Below is a small trained network, with its code and all its weights. Each question gives an input and a class and asks what happens when units are switched off, that is, made to give their printed mean instead of their output.

import numpy as np


def w(rows, s, z=0):
    codes = np.array(rows[::2]) - 128.0
    scale = np.full(codes.shape[1], s)
    scale[-1] = z or s
    return codes * scale


def f(y):
    return y / 2 * (1 + np.tanh(0.7978845608 * (y + 0.044715 * y**3)))


def log_softmax(a):
    a = a - a.max(-1, keepdims=True)
    return a - np.log(np.exp(a).sum(-1, keepdims=True))


def net(x, mask):
    res = np.array(x, float).reshape(1, 5) / 4 @ E
    y = f(res @ A[0][:, :-1].T + A[0][:, -1])
    res = res + np.where(mask, y, B[0][:, -1]) @ B[0][:, :-1]
    return log_softmax(res[-1] @ U[:, :-1].T + U[:, -1])


A, B = {}, {}
E = w([
[144,47,82,52,100],'x0',
[43,194,60,107,172],'x1',
[46,134,142,152,2],'x2',
[99,85,50,219,156],'x3',
[135,124,128,124,141],'x4',
],0.0095)
A[0] = w([
[155,76,87,54,109,71],'N1',
[111,103,153,126,91,165],'N2',
[130,60,46,173,117,54],'N3',
[125,109,91,145,104,178],'N4',
[167,206,156,81,88,147],'N5',
[162,114,95,99,137,171],'N6',
[25,130,131,98,103,126],'N7',
[124,46,98,87,106,77],'N8',
[125,132,152,164,83,105],'N9',
[144,175,172,88,107,107],'N10',
[119,100,103,159,139,25],'N11',
[129,98,79,221,100,83],'N12',
[144,61,188,124,122,82],'N13',
[155,146,138,59,83,61],'N14',
[107,86,94,84,83,115],'N15',
[183,103,108,124,231,133],'N16',
[185,67,157,197,9,97],'N17',
[59,153,99,90,133,168],'N18',
[86,149,172,25,139,56],'N19',
[145,129,151,138,167,251],'N20',
],0.013,0.0029)
B[0] = w([
[87,152,144,176,107,192],'N1',
[147,116,139,98,142,174],'N2',
[155,115,101,170,103,195],'N3',
[113,103,119,118,130,159],'N4',
[95,89,72,212,132,215],'N5',
[87,179,194,118,125,162],'N6',
[188,139,181,54,120,207],'N7',
[116,170,144,163,118,187],'N8',
[134,176,158,107,95,173],'N9',
[91,72,56,122,85,193],'N10',
[131,119,45,131,103,144],'N11',
[102,96,93,129,106,197],'N12',
[180,107,142,127,185,181],'N13',
[142,91,89,183,92,186],'N14',
[95,174,233,162,96,184],'N15',
[96,168,105,58,108,235],'N16',
[192,108,158,59,141,254],'N17',
[195,107,138,66,254,204],'N18',
[133,91,64,157,130,201],'N19',
[66,156,154,116,87,176],'N20',
],0.0082,0.0098)
U = w([
[139,35,1,192,104,42],'0',
[241,117,122,63,212,90],'1',
[156,196,131,56,92,112],'2',
[81,63,163,131,179,252],'3',
[62,225,193,220,66,121],'4',
],0.0082,0.0036)

Each question gives the input, the list of numbers given to net, and the class t.
The units are the neurons (one row each of A and B). Each row of codes is followed by its name. A weight is (code - 128) times the scale printed after its matrix; where a second scale follows, it is the last column's (A, B and U).
mask holds one flag per neuron, in row order. A switched-off neuron (its flag False) gives its mean, the last column of its row in B, instead of its output. The means were averaged over made-up inputs and are rounded, as every weight is.
A unit's drop is (log p(t) with every unit on - log p(t) with that unit switched off) / (log p(t) with every unit on - log p(t) with every unit switched off).
The circuit of an input: a set's keep is (log p(t) with only the set's units on - log p(t) with every unit switched off) / (log p(t) with every unit on - log p(t) with every unit switched off). Starting from the 12 units with the biggest drops (on a tie, the unit counted first), units are removed one at a time, each time the one whose removal leaves the highest keep (on an exact tie, the one counted first), for as long as the keep stays at least 0.8.
circuit, biggest first: the units of the circuit, biggest drop first
unit that matters most: the unit with the biggest drop
k most important neurons: the k neurons with the biggest drops, biggest first
drop of u: that unit's drop, to one decimal
input [2,4,7,3,6], class 2: unit that matters most -> N7
input [-7,-2,-6,4,0], class 4: circuit, biggest first -> [N18 N20]
input [-5,6,1,-2,5], class 1: circuit, biggest first -> [N18 N15]
input [-5,-4,-8,-5,7], class 2: circuit, biggest first -> [N16 N20]
input [-6,6,6,-5,4], class 1: circuit, biggest first -> [N18 N7]
input [5,7,0,6,-5], class 1: 3 most important neurons -> [N18 N7 N5]
input [-2,-5,3,-4,4], class 1: 2 most important neurons -> [N17 N13]
input [6,1,4,-2,0], class 4: 2 most important neurons -> [N15 N1]
input [6,-1,3,-3,3], class 4: 4 most important neurons -> [N15 N1 N8 N18]
input [5,-8,-8,-8,-6], class 0: 2 most important neurons -> [N14 N5]
input [-3,-6,5,-8,8], class 0: circuit, biggest first -> [N5 N10]
input [-7,3,8,-7,-8], class 2: 3 most important neurons -> [N7 N9 N18]
input [-1,-7,5,-2,6], class 1: 2 most important neurons -> [N17 N13]
input [8,-4,0,5,-2], class 4: unit that matters most -> N15
input [-7,-1,-2,-1,5], class 4: circuit, biggest first -> [N18 N17]
input [4,-6,7,4,5], class 2: 3 most important neurons -> [N17 N18 N15]
input [2,2,5,-6,-6], class 0: circuit, biggest first -> [N5 N19]
input [-2,7,1,6,1], class 1: 4 most important neurons -> [N18 N7 N5 N10]
input [5,-3,6,-7,-2], class 0: 4 most important neurons -> [N14 N5 N19 N10]
input [-7,-6,-7,-7,0], class 0: unit that matters most -> N5
input [-5,-7,-1,5,4], class 1: 3 most important neurons -> [N17 N5 N10]
input [-3,-5,-6,-4,0], class 2: 2 most important neurons -> [N16 N20]
input [-7,-8,0,6,-7], class 1: 2 most important neurons -> [N17 N5]
input [8,-1,4,6,-7], class 4: 2 most important neurons -> [N15 N8]
input [-2,8,4,-6,1], class 1: 2 most important neurons -> [N18 N7]
input [-6,1,-2,-6,-2], class 0: drop of N11 -> 0.0
input [2,6,6,-8,5], class 0: drop of N14 -> 0.2
input [-6,8,3,3,-6], class 1: drop of N18 -> 0.4
input [4,-6,7,1,-5], class 2: unit that matters most -> N17
input [8,-4,8,3,-7], class 2: drop of N5 -> 0.1
